Below is a small trained network, with its code and all its weights. Each question gives an input and a class and asks what happens when units are switched off, that is, made to give their printed mean instead of their output.

import numpy as np


def w(rows, s, z=0):
    codes = np.array(rows[::2]) - 128.0
    scale = np.full(codes.shape[1], s)
    scale[-1] = z or s
    return codes * scale


def f(y):
    return np.maximum(y, 0)


def log_softmax(a):
    a = a - a.max(-1, keepdims=True)
    return a - np.log(np.exp(a).sum(-1, keepdims=True))


def net(x, mask):
    res = np.array(x, float).reshape(1, 6) / 4 @ E
    y = f(res @ A[0][:, :-1].T + A[0][:, -1])
    res = res + np.where(mask, y, B[0][:, -1]) @ B[0][:, :-1]
    return log_softmax(res[-1] @ U[:, :-1].T + U[:, -1])


A, B = {}, {}
E = w([
[99,122,33,45,196,158,86,51,215,218,167],'x0',
[86,118,81,126,74,119,118,126,118,110,129],'x1',
[246,105,43,167,87,40,33,61,44,157,91],'x2',
[121,133,168,127,98,127,80,120,155,96,134],'x3',
[128,57,117,203,80,187,170,10,148,90,121],'x4',
[137,125,162,114,169,162,107,119,100,114,138],'x5',
],0.011)
A[0] = w([
[81,77,165,90,125,143,180,141,162,102,110,222],'n0',
[172,113,99,115,136,68,56,97,95,151,99,18],'n1',
[173,121,123,146,94,109,42,117,79,231,131,51],'n2',
[41,158,118,18,162,147,80,231,234,237,202,145],'n3',
[167,89,77,214,141,160,83,120,159,128,195,63],'n4',
[202,137,80,120,130,59,25,89,75,169,92,201],'n5',
[152,232,116,60,135,74,77,254,74,126,130,175],'n6',
[98,90,139,162,118,175,164,67,146,151,162,199],'n7',
[132,135,133,177,141,131,136,206,105,77,128,46],'n8',
[135,52,87,102,149,136,72,83,191,201,196,5],'n9',
[128,160,139,109,116,141,120,138,93,156,69,99],'n10',
[46,152,128,33,162,137,147,152,157,159,181,158],'n11',
[118,96,85,77,150,131,85,1,204,219,200,144],'n12',
[217,98,140,185,70,127,112,96,83,148,64,108],'n13',
[32,153,181,154,128,191,249,164,172,85,180,128],'n14',
],0.009,0.012)
B[0] = w([
[142,166,79,88,167,109,91,131,139,81,98,198],'n0',
[119,158,38,154,194,116,102,117,189,110,128,168],'n1',
[120,85,101,204,173,71,58,177,183,111,131,175],'n2',
[190,203,131,81,87,182,119,82,95,19,86,252],'n3',
[129,149,189,128,108,161,167,108,104,75,95,151],'n4',
[134,127,182,120,32,112,186,96,100,141,125,251],'n5',
[95,73,124,172,165,17,67,159,168,188,197,221],'n6',
[157,84,181,123,99,123,156,145,115,132,167,194],'n7',
[136,123,109,100,187,100,68,124,173,120,79,148],'n8',
[115,109,244,192,44,97,176,222,30,205,195,173],'n9',
[100,108,153,131,126,114,128,141,109,116,92,137],'n10',
[162,189,97,114,132,150,142,80,109,127,78,209],'n11',
[69,90,78,165,224,80,51,152,188,132,140,239],'n12',
[197,156,135,60,98,163,173,125,92,79,118,201],'n13',
[66,43,148,195,132,41,83,138,125,187,228,218],'n14',
],0.011,0.021)
U = w([
[106,84,62,173,244,111,75,94,185,125,171,254],'0',
[115,58,217,177,110,96,158,116,69,171,217,58],'1',
[184,244,126,78,105,254,209,38,77,67,47,96],'2',
],0.01,0.003)

Each question gives the input, the list of numbers given to net, and the class t.
The units are the neurons (one row each of A and B). Each row of codes is followed by its name. A weight is (code - 128) times the scale printed after its matrix; where a second scale follows, it is the last column's (A, B and U).
mask holds one flag per neuron, in row order. A switched-off neuron (its flag False) gives its mean, the last column of its row in B, instead of its output. The means were averaged over made-up inputs and are rounded, as every weight is.
A unit's drop is (log p(t) with every unit on - log p(t) with that unit switched off) / (log p(t) with every unit on - log p(t) with every unit switched off).
The circuit of an input: a set's keep is (log p(t) with only the set's units on - log p(t) with every unit switched off) / (log p(t) with every unit on - log p(t) with every unit switched off). Starting from the 12 units with the biggest drops (on a tie, the unit counted first), units are removed one at a time, each time the one whose removal leaves the highest keep (on an exact tie, the one counted first), for as long as the keep stays at least 0.8.
circuit, biggest first: the units of the circuit, biggest drop first
most important unit: the unit with the biggest drop
k most important neurons: the k neurons with the biggest drops, biggest first
drop when u is switched off: that unit's drop, to one decimal
input [-4,-5,-2,2,-5,3], class 0: most important unit -> n5
input [-1,6,-5,-6,-5,-4], class 0: 2 most important neurons -> [n14, n6]
input [2,7,-5,-7,-6,4], class 2: 2 most important neurons -> [n3, n12]
input [-1,4,7,-5,5,-6], class 2: 3 most important neurons -> [n13, n14, n6]
input [0,-4,7,-3,-7,5], class 1: 3 most important neurons -> [n5, n12, n0]
input [0,-2,-8,3,-4,0], class 0: 4 most important neurons -> [n14, n6, n5, n13]
input [7,3,-6,3,0,-1], class 2: 3 most important neurons -> [n3, n11, n6]
input [-2,-8,-1,8,-5,4], class 0: 3 most important neurons -> [n6, n5, n9]
input [-2,5,0,2,-7,-4], class 0: 4 most important neurons -> [n6, n9, n7, n5]
input [-3,-5,-1,7,-3,-4], class 0: 2 most important neurons -> [n5, n9]
input [-8,4,-7,-1,-3,6], class 0: 2 most important neurons -> [n5, n8]
input [6,-2,2,-1,2,6], class 1: 2 most important neurons -> [n9, n0]
input [2,-3,3,8,2,-2], class 1: 3 most important neurons -> [n3, n0, n5]
input [8,5,7,3,8,3], class 1: circuit, biggest first -> [n9]
input [2,-2,2,6,2,6], class 1: 2 most important neurons -> [n3, n1]
input [0,-2,7,2,7,2], class 2: 3 most important neurons -> [n13, n14, n6]
input [5,3,5,1,3,4], class 1: 2 most important neurons -> [n9, n5]
input [7,2,1,3,7,1], class 1: drop when n9 is switched off -> 2.6
input [-7,-7,8,-5,4,-1], class 2: drop when n13 is switched off -> 0.1
input [2,-8,2,0,2,3], class 1: circuit, biggest first -> [n1]
input [2,3,8,-7,8,-8], class 1: drop when n5 is switched off -> 0.9
input [-5,8,-3,-4,-2,3], class 0: drop when n9 is switched off -> 0.3
